arr =
[[114 120 129 127 139 136 130 137 127 135]
 [127 134 120 131 124 123 136 125 140 128]
 [132 122 135 127 142 114 138 125 110 126]
 [128 106 123 138 131 132 101 154 141 115]
 [112 143 121 119 134 128 123 124 127 127]
 [129 114 118 134 132 144 137 137 124 114]
 [107 148 120 123 134 116 119 131 134 138]
 [125 135 142 130 127 128 119 113 120 142]
 [138 128 126 141 128 106 133 134 125 135]
 [143 133 144 125 115 116 129 133 127 123]
 [100 120 123 128 123 123 124 116 142 130]
 [110 144 119 124 129 117 114 122 135 136]
 [134 125 129 120 125 139 134 127 119 123]
 [132 134 116 124 132 136 128 127 126 103]]
arr[0, 0] => 114
arr[1, 8] => 140
arr[3, 8] => 141
arr[5, 0] => 129
arr[3, 2] => 123
arr[10] => [100, 120, 123, 128, 123, 123, 124, 116, 142, 130]
arr[:, 1] => [120, 134, 122, 106, 143, 114, 148, 135, 128, 133, 120, 144, 125, 134]
arr[13, 5] => 136
arr[:, 6] => [130, 136, 138, 101, 123, 137, 119, 119, 133, 129, 124, 114, 134, 128]
arr[5] => [129, 114, 118, 134, 132, 144, 137, 137, 124, 114]
arr[12, 5] => 139
arr[0, 5] => 136
arr[10, 5] => 123
arr[2, 8] => 110
arr[6, 4] => 134
arr[3, 1] => 106
arr[5, 1] => 114
arr[10, 2] => 123
arr[9, 3] => 125
arr[12, 9] => 123
arr[1, 3] => 131
arr[3, 4] => 131
arr[12, 2] => 129
arr[9] => [143, 133, 144, 125, 115, 116, 129, 133, 127, 123]
arr[:, 4] => [139, 124, 142, 131, 134, 132, 134, 127, 128, 115, 123, 129, 125, 132]
arr[:, 3] => [127, 131, 127, 138, 119, 134, 123, 130, 141, 125, 128, 124, 120, 124]
arr[11, 4] => 129
arr[0, 4] => 139
arr[7, 2] => 142
arr[12, 4] => 125
arr[7] => [125, 135, 142, 130, 127, 128, 119, 113, 120, 142]
arr[0] => [114, 120, 129, 127, 139, 136, 130, 137, 127, 135]
arr[4, 2] => 121
arr[13, 7] => 127
arr[6, 6] => 119
arr[6, 2] => 120
arr[11, 9] => 136
arr[6, 1] => 148

data =
[[128 119 115 132 126 131 122 132 137 120 144 126 131 125 110]
 [128 126 134 121 117 113 114 140 122 121 129 116 136 104 121]
 [117 122 143 131 124 121 127 137 121 137 118 128 134 117 129]
 [121 133 126 123 120 133 117 132 109 138 125 123 117 124 125]
 [129 112 119 110 123 131 118 117 122 135 107 122 126 133 136]
 [123 132 126 115 139 119 137 132 132 119 113 140 131 129 127]]
Rows and columns are counted from 0.
(0, 0) => 128
(3, 5) => 133
(2, 4) => 124
(2, 11) => 128
(2, 8) => 121
(5, 9) => 119
(3, 14) => 125
(2, 12) => 134
(2, 6) => 127
(0, 3) => 132
(4, 3) => 110
(0, 11) => 126
(5, 3) => 115
(3, 12) => 117
(5, 12) => 131
(0, 12) => 131
(2, 7) => 137
(4, 0) => 129
(4, 1) => 112
(3, 11) => 123
(3, 8) => 109
(0, 5) => 131
(4, 10) => 107
(1, 10) => 129
(1, 1) => 126

m = [ 98 115 121 151 121]
m[0] => 98
m[1] => 115

B =
[[114 143 118 134 139 126 138 113 137 119 131 112 137 131]
 [115 103 121 121 125 123 141 119 121 153 133 132 132 115]]
Rows and columns are counted from 0.
row 0 col 0	114
row 1 col 12	132
row 0 col 2	118
row 1 col 6	141
row 1 col 3	121
row 0 col 4	139
row 0 col 13	131
row 0 col 10	131

A =
[[132 130 138 115 135 136 105]
 [127 127 125 133 125 125 137]
 [141 141 136 129 108 133 105]
 [127 128 128 128 129 128 128]
 [126 126 127 128 132 127 132]
 [130 129 133 122 131 132 117]]
A[0, 0] -> 132
A[:, 0] -> [132, 127, 141, 127, 126, 130]
A[1, -3] -> 125
A[0, 3] -> 115
A[:, -3] -> [135, 125, 108, 129, 132, 131]
A[-6, -5] -> 138
A[4, 3] -> 128
A[4, -3] -> 132
A[-1, 3] -> 122
A[-4, 4] -> 108
